Here is a tiny trained network, its code and every weight. The questions are about switching its units off for an input and a class, where a switched-off unit gives its printed mean instead of its output.

import numpy as np


def w(rows, s, z=0):
    codes = np.array(rows[::2]) - 128.0
    scale = np.full(codes.shape[1], s)
    scale[-1] = z or s
    return codes * scale


def f(y):
    return np.maximum(y, 0)


def log_softmax(a):
    a = a - a.max(-1, keepdims=True)
    return a - np.log(np.exp(a).sum(-1, keepdims=True))


def net(x, mask):
    res = np.array(x, float).reshape(1, 8) / 4 @ E
    y = f(res @ A[0][:, :-1].T + A[0][:, -1])
    res = res + np.where(mask, y, B[0][:, -1]) @ B[0][:, :-1]
    return log_softmax(res[-1] @ U[:, :-1].T + U[:, -1])


A, B = {}, {}
E = w([
[198,114,164,148,165,184,102,253],'x0',
[44,188,244,82,184,133,130,141],'x1',
[165,111,150,208,240,108,190,70],'x2',
[131,136,126,128,130,125,125,129],'x3',
[130,137,120,126,133,127,126,128],'x4',
[70,67,98,149,195,175,6,87],'x5',
[91,202,125,230,77,227,143,112],'x6',
[125,130,127,130,128,124,127,130],'x7',
],0.0078)
A[0] = w([
[120,204,139,205,85,233,133,100,54],'N1',
[82,134,130,46,32,145,71,166,3],'N2',
[94,78,121,155,169,147,38,103,68],'N3',
[93,148,89,40,15,148,70,193,49],'N4',
[137,147,176,137,154,144,111,173,77],'N5',
[93,83,117,148,194,174,20,97,101],'N6',
[145,59,127,53,180,45,110,146,85],'N7',
[187,94,61,156,77,133,148,117,36],'N8',
[171,169,153,107,74,96,235,170,101],'N9',
[134,155,124,98,86,95,213,103,102],'N10',
[69,146,90,82,53,97,124,68,93],'N11',
[66,143,81,122,101,67,141,51,61],'N12',
[160,69,136,46,158,51,106,137,85],'N13',
[63,184,208,90,156,154,128,116,34],'N14',
[189,119,163,144,138,155,97,187,27],'N15',
[206,77,31,178,81,132,132,118,84],'N16',
[78,195,112,197,89,219,145,128,56],'N17',
[165,175,147,119,93,103,203,149,90],'N18',
[82,151,107,134,126,70,163,32,96],'N19',
[89,171,130,166,52,189,111,137,78],'N20',
[33,187,235,93,186,117,122,141,80],'N21',
[191,111,114,140,142,188,125,222,51],'N22',
[106,130,108,156,175,72,182,47,90],'N23',
[84,76,110,154,201,167,32,100,77],'N24',
[85,144,95,99,73,87,139,45,74],'N25',
[72,143,106,117,101,93,154,54,56],'N26',
[130,86,134,44,95,61,78,161,85],'N27',
[176,108,150,203,238,106,181,83,30],'N28',
[160,97,138,61,151,63,99,141,35],'N29',
[174,169,164,130,83,86,188,140,79],'N30',
[80,115,99,126,163,139,57,61,77],'N31',
[177,103,72,167,88,130,118,113,23],'N32',
[181,81,25,177,70,135,144,109,47],'N33',
[89,159,199,97,141,135,132,131,33],'N34',
[75,144,121,202,121,177,101,125,84],'N35',
[174,154,153,155,131,90,226,137,73],'N36',
[114,193,108,177,114,209,127,117,36],'N37',
[168,160,154,123,99,96,187,143,49],'N38',
[201,120,162,150,160,173,90,222,89],'N39',
[140,62,131,36,192,57,113,139,63],'N40',
[60,177,195,101,158,133,128,123,73],'N41',
[159,96,151,214,255,109,211,88,78],'N42',
[86,167,180,103,148,124,158,154,65],'N43',
[62,188,214,92,179,170,154,119,91],'N44',
[174,135,120,129,161,170,125,226,40],'N45',
],0.0078,0.0032)
B[0] = w([
[159,166,72,162,171,84,250,56,212],'N1',
[193,185,188,161,81,165,35,60,194],'N2',
[51,127,45,45,61,197,125,153,210],'N3',
[232,227,216,179,65,192,3,55,216],'N4',
[122,95,143,154,170,100,124,170,171],'N5',
[30,129,45,33,39,187,140,160,239],'N6',
[132,197,76,183,158,100,246,56,223],'N7',
[156,17,106,115,116,29,87,145,191],'N8',
[33,150,53,18,46,197,109,166,232],'N9',
[51,124,97,82,103,194,115,170,193],'N10',
[133,117,241,181,229,184,118,215,197],'N11',
[114,103,189,151,206,172,153,222,194],'N12',
[142,195,78,176,169,111,240,54,217],'N13',
[156,41,104,141,118,32,95,144,195],'N14',
[104,107,190,170,201,166,147,215,175],'N15',
[160,15,127,130,111,13,77,156,227],'N16',
[161,176,77,175,187,77,247,39,205],'N17',
[40,127,49,42,68,174,122,148,201],'N18',
[126,116,208,169,200,180,129,212,201],'N19',
[183,219,103,173,152,109,200,59,187],'N20',
[183,6,96,121,103,12,90,133,236],'N21',
[92,99,199,163,218,152,146,184,199],'N22',
[147,162,212,184,175,171,88,168,201],'N23',
[39,146,52,28,36,188,125,159,234],'N24',
[98,104,222,166,225,184,149,218,193],'N25',
[104,101,185,151,219,162,145,206,181],'N26',
[167,202,120,171,136,128,178,33,201],'N27',
[190,219,193,148,61,167,15,77,227],'N28',
[146,161,94,149,153,126,203,80,186],'N29',
[55,118,55,61,81,178,125,149,198],'N30',
[55,123,107,72,105,169,128,187,204],'N31',
[149,54,126,120,115,39,107,129,176],'N32',
[169,5,123,127,121,25,96,142,216],'N33',
[157,49,90,129,114,76,100,136,173],'N34',
[121,170,62,131,122,102,229,83,184],'N35',
[60,150,84,76,54,168,91,133,208],'N36',
[138,157,100,133,160,99,188,79,183],'N37',
[46,137,60,59,91,169,125,149,182],'N38',
[87,106,218,149,245,198,163,227,219],'N39',
[148,179,65,159,161,107,225,64,222],'N40',
[157,36,118,121,132,49,89,129,194],'N41',
[197,230,185,149,44,188,9,43,254],'N42',
[140,80,101,126,101,69,106,126,176],'N43',
[189,28,111,134,98,34,87,129,217],'N44',
[93,120,183,151,208,158,142,196,190],'N45',
],0.0055,0.0079)
U = w([
[43,129,62,51,73,172,133,144,151],'0',
[161,171,85,157,159,92,245,52,3],'1',
[169,21,118,125,114,24,85,134,224],'2',
[109,113,213,155,209,179,144,200,64],'3',
[198,203,181,146,78,170,31,66,215],'4',
],0.012,0.00035)

Each question gives the input, the list of numbers given to net, and the class t.
The units are the neurons (one row each of A and B). Each row of codes is followed by its name. A weight is (code - 128) times the scale printed after its matrix; where a second scale follows, it is the last column's (A, B and U).
mask holds one flag per neuron, in row order. A switched-off neuron (its flag False) gives its mean, the last column of its row in B, instead of its output. The means were averaged over made-up inputs and are rounded, as every weight is.
A unit's drop is (log p(t) with every unit on - log p(t) with that unit switched off) / (log p(t) with every unit on - log p(t) with every unit switched off).
The circuit of an input: a set's keep is (log p(t) with only the set's units on - log p(t) with every unit switched off) / (log p(t) with every unit on - log p(t) with every unit switched off). Starting from the 12 units with the biggest drops (on a tie, the unit counted first), units are removed one at a time, each time the one whose removal leaves the highest keep (on an exact tie, the one counted first), for as long as the keep stays at least 0.8.
circuit, biggest first: the units of the circuit, biggest drop first
top k neurons: the k neurons with the biggest drops, biggest first
drop when u is switched off: that unit's drop, to one decimal
input [-5,5,3,-5,7,3,-5,8], class 1: top 4 neurons -> (N40 N7 N13 N16)
input [-6,2,0,-1,-6,6,-7,0], class 1: circuit, biggest first -> (N7)
input [-7,8,8,7,1,-4,6,-4], class 2: circuit, biggest first -> (N21 N44)
input [-5,2,2,-4,4,-8,-8,-1], class 0: top 2 neurons -> (N9 N10)
input [2,7,1,0,-4,5,6,7], class 2: top 2 neurons -> (N21 N44)
input [2,-4,7,-3,-6,5,-8,4], class 1: top 3 neurons -> (N7 N40 N13)
input [4,-3,8,2,0,8,0,6], class 0: top 3 neurons -> (N6 N24 N3)
input [-4,-1,-2,6,-6,-3,-4,5], class 1: circuit, biggest first -> (N27 N13)
input [-5,-6,-4,0,3,-1,4,8], class 2: circuit, biggest first -> (N33 N16)
input [4,0,5,4,3,1,-4,-1], class 4: top 2 neurons -> (N42 N28)
input [-2,3,5,-6,-6,7,7,-8], class 0: top 4 neurons -> (N24 N6 N3 N31)
input [4,-5,7,7,-7,6,0,-6], class 4: top 3 neurons -> (N42 N28 N9)
input [0,-5,-7,1,7,-5,1,4], class 4: top 2 neurons -> (N4 N2)
input [-2,2,8,-4,0,8,-7,2], class 0: circuit, biggest first -> (N24)
input [7,4,-7,-4,3,2,3,-3], class 3: top 2 neurons -> (N39 N42)
input [7,-6,-3,0,3,3,4,-1], class 3: top 2 neurons -> (N39 N22)
input [0,-5,6,4,-4,-2,0,-6], class 4: top 3 neurons -> (N42 N28 N21)
input [5,1,-4,3,7,-6,-7,-4], class 1: top 3 neurons -> (N13 N27 N7)
input [8,2,4,-6,-3,-8,-5,5], class 0: drop when N18 is switched off -> 0.2
input [8,-7,-8,4,4,5,-7,7], class 3: circuit, biggest first -> (N39)
input [-2,-2,-2,3,-2,-5,-8,-5], class 1: drop when N32 is switched off -> 0.0
input [-4,-6,-7,-1,-2,-5,4,7], class 4: drop when N2 is switched off -> 0.3
